The symbols move the units like this.
at | m u t e h z
z572 | z408 none z673 none z607 z758
z277 | z341 z581 none none z397 z423
z732 | z333 z42 z695 z782 z707 z883
z158 | z437 z971 z532 z996 z20 z304
z971 | z989 none z158 z519 z749 z634
z441 | z664 z467 none z150 z102 z795
z996 | z158 z519 z845 none z433 z506
z224 | z559 z707 none z954 z982 z695
z423 | z907 z312 none none z277 z731
z664 | z127 z883 none z441 z695 z982
z989 | z544 none z437 z971 z242 z119
z879 | none none z792 z544 z615 z427
z632 | z605 z973 z432 z808 z23 z315
z186 | z467 z304 z150 z705 z532 z514
z907 | z954 z980 none z423 z341 z361
z559 | none z710 none z224 z428 z417
z150 | z441 z186 none z397 z361 z341
z710 | none z138 z559 z707 z841 z333
z524 | z315 z242 z180 z20 z808 z437
z705 | z186 z506 z397 none z845 z581
z408 | z481 none z760 z572 z634 z749
z93 | z432 z808 z795 z514 z467 z180
z954 | z224 z180 none z907 z795 z102
z119 | z105 none z234 z634 z989 z481
z792 | none z879 z333 z42 z138 z122
z122 | none z427 z175 z23 z792 z605
z315 | z138 z28 z707 z524 z632 z42
z242 | z28 none z524 z749 z481 z989
z808 | z632 z481 z93 z760 z234 z524
z28 | z615 none z315 z242 z973 z544
z312 | z980 z433 z423 none z581 z845
z23 | z122 z105 z883 z234 z42 z632
z883 | z175 z23 z664 z467 z732 z432
z42 | z792 z544 z732 z437 z315 z23
z673 | z760 z572 z581 none z506 z433
z433 | z20 z758 z312 none z673 z996
z605 | none z306 z841 z632 z122 z138
z341 | z795 z514 none z277 z150 z907
z544 | z879 none z42 z989 z28 z105
z514 | z93 z760 z341 z581 z186 z980
z417 | none z333 none z695 z559 z127
z234 | z23 z119 z467 z304 z437 z808
z333 | none z792 z417 z732 z710 z175
z467 | z883 z234 z441 z186 z782 z93
z758 | z749 none z433 none z572 z519
z481 | z973 none z808 z408 z119 z242
z180 | z707 z524 z954 z980 z93 z782
z607 | z634 none z506 none z519 z572
z973 | z306 none z632 z481 z105 z28
z707 | z710 z315 z224 z180 z432 z732
z980 | z180 z20 z907 z312 z514 z532
z175 | none z122 z127 z883 z333 z841
z437 | z42 z989 z782 z158 z524 z234
z581 | z514 z673 z277 none z705 z312
z760 | z808 z408 z514 z673 z304 z20
z138 | none z615 z710 z315 z605 z792
z845 | z532 z996 z731 none z312 z705
z532 | z782 z158 z361 z845 z980 z186
z795 | z982 z93 none z341 z441 z954
z982 | z428 z432 none z795 z664 z224
z506 | z304 z607 z705 none z996 z673
z634 | z119 none z304 z607 z971 z408
z304 | z234 z634 z186 z506 z158 z760
z105 | z427 none z23 z119 z544 z973
z841 | none z605 z428 z432 z175 z710
z782 | z732 z437 z102 z532 z180 z467
z428 | none z841 none z982 z127 z559
z127 | none z175 none z664 z417 z428
z102 | z695 z782 none z361 z954 z441
z695 | z417 z732 none z102 z224 z664
z427 | none none z122 z105 z879 z306
z20 | z524 z749 z980 z433 z760 z158
z306 | none none z605 z973 z427 z615
z731 | z361 z845 none none z423 z397
z749 | z242 none z20 z758 z408 z971
z397 | z150 z705 none none z731 z277
z519 | z971 none z996 none z758 z607
z615 | none none z138 z28 z306 z879
z432 | z841 z632 z982 z93 z883 z707
z361 | z102 z532 none z731 z907 z150

In the rows, 132 stands for zero.

The rows follow the links: the fewer symbols apart two units are, the more alike their rows tend to be.

Each row is also shifted at random along 6 hidden directions that mean nothing.

One row for each unit, in no order:
Each row is one unit's numbers.
v1: [151,111,136,104,189,136,140,144,153,110,135,110,140,72,118,138,128,127,139,90,155,123,133,163,127,92,98,166,140,185,139]
v2: [91,134,107,102,139,119,192,164,181,137,164,139,108,125,117,125,159,134,137,129,102,167,157,133,107,140,150,171,124,138,120]
v3: [131,118,75,127,131,152,141,120,120,125,117,99,129,127,113,112,119,111,137,74,114,200,152,145,123,108,133,163,96,150,85]
v4: [165,109,91,130,123,158,151,136,168,115,107,100,136,119,90,109,121,102,143,96,118,181,133,115,131,89,110,142,94,156,107]
v5: [154,129,140,131,150,107,128,165,147,148,133,76,126,97,151,128,120,128,138,128,118,127,122,138,120,173,139,151,117,101,144]
v6: [83,127,135,143,93,147,144,137,154,115,109,152,149,145,107,124,140,128,139,171,156,132,108,136,152,123,120,100,137,130,116]
v7: [241,155,130,131,138,148,158,108,147,165,174,178,113,140,141,140,149,146,120,137,101,113,149,94,105,131,141,135,131,144,163]
v8: [109,135,111,128,99,124,165,120,147,156,148,129,144,180,111,119,106,109,142,141,106,166,119,113,141,124,124,110,109,128,99]
v9: [159,133,176,152,151,147,84,122,130,127,162,148,102,140,146,153,130,125,133,155,131,94,106,125,160,129,159,130,145,119,156]
v10: [73,136,124,121,123,140,161,155,119,153,168,130,118,124,124,126,136,131,129,134,123,101,106,188,105,142,148,129,149,111,132]
v11: [219,122,124,143,144,163,169,164,172,139,80,126,146,69,99,117,153,116,132,113,163,103,102,135,112,152,103,125,113,127,151]
v12: [131,119,133,109,137,91,160,162,174,116,125,106,148,143,121,132,111,105,154,131,127,167,135,125,146,114,112,148,120,165,101]
v13: [210,127,126,136,111,150,170,193,149,132,141,121,89,120,111,133,157,99,137,129,122,103,97,154,96,147,166,154,122,112,129]
v14: [150,130,184,146,147,131,112,145,173,105,108,151,144,122,130,140,146,129,140,180,167,99,106,110,175,133,121,118,139,134,153]
v15: [64,141,124,96,148,83,162,138,135,141,152,129,144,139,147,135,121,151,133,119,109,167,176,132,120,133,118,157,142,152,125]
v16: [115,130,132,161,104,176,109,132,136,134,106,123,124,125,119,126,159,156,118,134,125,114,110,114,122,154,135,101,147,91,180]
v17: [126,116,162,142,134,126,123,158,176,88,95,131,138,119,111,133,148,119,144,161,168,130,117,118,167,115,118,129,136,144,133]
v18: [102,144,147,141,112,123,186,176,137,163,129,139,104,159,120,136,119,63,136,120,109,114,94,121,132,180,158,139,110,106,122]
v19: [139,116,115,109,136,111,132,152,161,110,141,93,151,122,126,124,125,160,144,137,126,155,150,152,121,100,108,147,147,159,127]
v20: [128,148,114,144,91,143,142,89,67,144,106,183,152,181,139,132,112,122,115,125,157,137,140,138,134,137,133,106,123,147,95]
v21: [83,127,96,106,107,110,182,153,94,140,133,112,151,149,113,127,105,109,133,89,134,142,133,176,97,124,108,135,138,160,104]
v22: [90,139,140,131,135,148,173,110,124,155,148,173,134,152,112,135,99,88,124,105,126,122,111,113,141,118,115,120,119,149,132]
v23: [189,149,153,131,134,106,109,124,134,117,179,158,112,179,167,146,133,136,136,183,120,135,151,126,154,125,181,156,133,141,104]
v24: [112,147,146,120,109,78,155,184,93,127,113,129,139,166,170,150,140,137,130,143,146,115,143,159,108,189,152,150,149,127,124]
v25: [160,125,91,146,78,150,127,129,143,134,137,92,112,168,110,120,159,155,133,125,72,157,129,111,90,130,145,114,140,93,156]
v26: [169,132,135,160,88,155,121,132,123,121,110,147,138,153,125,122,132,117,137,174,162,115,101,150,146,136,141,98,125,120,109]
v27: [168,107,130,165,122,150,97,172,172,99,99,68,79,131,110,121,148,104,147,102,83,164,119,81,143,140,161,161,102,96,150]
v28: [121,140,122,116,131,97,129,135,122,127,164,131,118,172,148,138,142,168,129,126,92,156,175,112,111,123,146,149,155,141,146]
v29: [183,143,130,115,184,99,163,142,126,166,132,114,125,99,151,139,115,121,133,74,107,142,162,117,109,172,128,171,108,136,142]
v30: [106,138,107,114,112,140,156,150,123,125,131,158,142,122,133,124,158,160,129,162,177,128,149,203,104,136,146,133,147,146,97]
v31: [134,140,131,141,106,135,146,144,148,137,157,139,80,167,132,130,146,113,132,153,92,152,134,109,131,154,190,144,108,99,112]
v32: [156,119,98,139,95,162,136,127,102,107,114,123,128,174,93,118,112,90,133,81,118,158,118,133,122,87,120,130,117,165,111]
v33: [39,136,179,134,176,138,108,83,169,126,134,184,172,121,121,150,141,177,120,168,156,118,139,72,184,100,76,89,173,155,194]
v34: [129,125,123,148,120,171,123,123,153,118,99,150,151,116,87,126,166,163,120,125,135,116,124,93,121,119,94,91,155,130,189]
v35: [80,153,126,132,132,158,124,103,109,156,144,176,140,104,153,132,158,176,113,155,161,104,147,161,117,163,145,106,153,105,144]
v36: [173,123,152,124,125,108,127,162,108,98,143,123,117,162,134,144,100,86,152,133,143,130,107,172,146,94,148,150,130,172,89]
v37: [68,150,108,121,89,122,142,107,82,129,121,163,158,191,138,131,112,135,126,134,152,155,148,153,132,123,131,112,134,149,91]
v38: [103,107,151,163,133,165,103,182,194,75,86,100,95,106,100,131,172,114,145,135,135,143,104,93,164,143,151,147,128,94,166]
v39: [63,110,92,129,110,158,139,144,145,107,70,96,151,116,86,114,153,142,129,83,129,166,129,128,112,121,94,126,136,132,154]
v40: [100,125,115,125,173,129,98,123,122,119,142,87,127,102,154,127,112,132,145,114,136,188,165,172,151,112,153,181,100,138,82]
v41: [110,145,156,122,111,66,183,182,117,109,92,168,142,194,142,152,120,88,135,138,149,141,143,114,145,165,135,151,125,171,94]
v42: [136,160,197,131,140,93,144,113,102,153,162,181,128,199,158,159,94,92,123,138,116,75,107,80,157,143,133,110,149,144,162]
v43: [102,126,140,122,114,94,140,188,105,113,132,86,113,163,137,143,129,106,131,105,106,119,118,161,105,149,155,158,151,123,144]
v44: [150,139,120,128,170,151,134,77,140,162,169,164,134,106,141,120,116,132,133,135,136,153,155,136,146,113,133,145,107,145,102]
v45: [184,142,131,151,138,119,123,129,103,155,111,109,102,154,156,132,107,92,129,70,87,149,146,78,133,164,157,158,91,117,135]
v46: [145,149,140,140,102,142,153,152,129,149,128,158,113,139,139,136,163,141,125,158,141,102,128,146,112,172,170,130,145,107,139]
v47: [132,127,117,107,113,88,187,197,131,102,74,126,142,158,114,142,139,110,130,85,133,149,158,120,105,144,114,163,137,177,127]
v48: [157,137,126,151,116,155,112,81,128,170,164,126,135,142,138,115,107,132,140,162,118,137,113,134,152,131,141,106,114,108,109]
v49: [88,137,118,133,133,114,100,122,57,125,93,121,161,144,162,148,130,165,113,87,142,139,166,144,116,153,114,130,157,141,146]
v50: [167,133,155,126,179,133,108,133,153,147,176,126,112,87,165,142,148,161,138,158,131,115,149,152,132,140,163,165,138,116,141]
v51: [74,123,116,109,169,110,157,154,167,119,125,109,123,105,124,127,126,104,139,95,125,193,162,126,147,121,127,183,101,160,106]
v52: [170,131,146,140,104,92,112,147,119,127,143,92,128,187,156,133,98,115,147,161,108,145,119,132,154,141,151,133,123,117,94]
v53: [78,122,152,150,185,155,66,115,115,114,102,124,133,69,158,130,133,135,134,129,185,145,144,167,177,141,149,159,111,112,111]
v54: [165,150,116,115,87,101,177,118,144,162,178,150,159,184,137,131,124,163,129,171,108,129,135,135,103,125,116,97,155,142,127]
v55: [225,128,166,141,160,152,105,158,155,107,163,123,95,88,136,140,160,138,138,160,149,85,108,168,125,114,159,151,152,126,157]
v56: [168,129,114,115,113,146,180,159,172,99,116,175,130,134,95,135,179,139,131,146,152,134,158,133,102,105,124,141,149,171,130]
v57: [114,129,113,111,153,140,143,93,159,164,154,135,170,99,115,121,118,162,126,118,130,141,151,123,124,107,81,113,142,146,151]
v58: [167,126,137,123,157,93,142,161,161,151,136,86,138,109,144,137,121,137,139,116,107,129,129,118,119,160,116,149,126,119,150]
v59: [127,122,130,106,165,163,167,152,187,136,179,149,118,67,96,129,155,142,136,150,162,103,116,190,113,94,126,146,152,155,134]
v60: [88,136,107,91,146,111,191,142,164,150,168,138,141,110,126,126,132,136,141,134,134,162,161,161,114,130,127,159,124,154,97]
v61: [125,121,133,156,127,145,73,138,90,128,101,82,146,102,155,121,132,154,129,134,156,118,111,175,131,157,138,120,141,91,139]
v62: [158,129,134,125,110,78,144,150,133,124,132,98,147,179,141,132,94,95,151,133,109,163,130,115,150,121,121,140,115,150,97]
v63: [125,118,138,124,147,127,122,137,123,100,132,120,138,135,117,133,109,103,140,99,141,147,127,140,147,87,114,147,127,170,121]
v64: [117,147,118,154,112,166,128,111,94,140,104,158,121,126,141,128,132,122,128,134,167,136,129,164,142,151,161,125,104,108,94]
v65: [99,145,176,129,155,117,130,181,175,113,151,155,108,106,150,153,185,161,140,206,159,102,136,158,137,164,172,151,165,104,149]
v66: [156,150,147,141,128,145,123,97,138,180,175,146,131,133,151,129,133,166,128,176,113,95,128,123,121,152,140,94,150,96,166]
v67: [166,141,140,155,149,147,129,101,138,175,158,132,135,111,155,119,106,121,141,158,134,118,104,140,153,152,146,116,103,97,118]
v68: [95,129,172,122,171,142,126,127,198,85,128,200,130,136,111,155,173,158,125,162,148,132,161,66,171,92,111,136,154,179,175]
v69: [161,121,125,137,108,160,146,132,160,100,98,149,149,136,89,125,142,123,133,131,157,136,119,108,140,98,101,110,126,162,131]
v70: [134,112,142,124,109,122,129,181,161,77,104,110,148,135,120,136,167,157,140,164,159,123,126,154,127,120,120,129,158,139,134]
v71: [109,131,149,114,178,102,121,108,115,146,141,139,205,81,162,131,102,171,137,168,207,104,135,205,151,126,80,104,157,161,114]
v72: [211,123,146,147,105,122,125,169,127,107,95,119,144,145,133,138,147,134,129,139,143,102,115,126,120,147,121,113,149,129,157]
v73: [104,147,141,162,149,166,123,82,105,173,106,172,125,129,139,135,130,117,111,106,125,113,129,80,150,168,139,109,114,96,171]
v74: [105,136,152,157,164,149,82,119,105,127,109,124,118,100,165,133,135,134,134,133,162,125,127,143,165,160,162,146,119,96,129]
v75: [63,124,121,161,90,162,107,143,125,125,101,111,122,144,122,115,142,128,138,150,134,141,104,142,145,158,158,107,124,76,127]
v76: [185,150,154,138,110,140,174,136,133,148,171,188,109,181,122,138,117,80,134,164,130,85,95,130,137,121,154,117,133,148,118]
v77: [173,145,138,137,159,154,137,89,152,160,165,176,110,121,137,132,135,128,122,148,116,136,146,100,148,124,151,143,106,130,131]
v78: [64,139,144,112,130,89,139,142,79,141,149,126,143,170,138,152,109,142,123,101,107,104,132,133,118,131,113,127,172,145,172]
v79: [145,136,103,143,107,153,131,143,137,135,144,111,88,149,125,124,161,136,127,118,86,149,144,128,99,149,184,151,122,93,139]
v80: [106,129,139,121,130,101,84,105,126,132,171,111,160,157,151,141,124,202,130,156,103,135,154,127,133,110,113,108,181,134,164]

Some units, each with its row:
z879 v15
z186 v53
z519 v71
z432 v48
z42 v80
z105 v12
z514 v64
z581 v26
z427 v51
z122 v40
z795 v18
z808 v22
z695 v5
z615 v60
z481 v32
z306 v3
z792 v28
z102 v55
z707 v25
z23 v62
z341 v73
z28 v57
z397 v38
z304 v41
z433 v34

Row, symbols taken left to right, then the row they reach:
v76 m z e: v10
v14 z u h t h: v72
v16 u m: v35
v65 u u h: v30
v6 z z t m: v24
v49 m u m t t: v58
v43 h m z h u: v54
v11 m z m z: v42
v29 e z e m: v52
v39 z t h z: v70
v37 z t m m h: v8
v13 z m z e: v9
v17 u m: v68
v33 h h h: v69
v20 m h u: v63
v56 t t t: v46
v4 z e t e m: v59
v21 m z e: v1

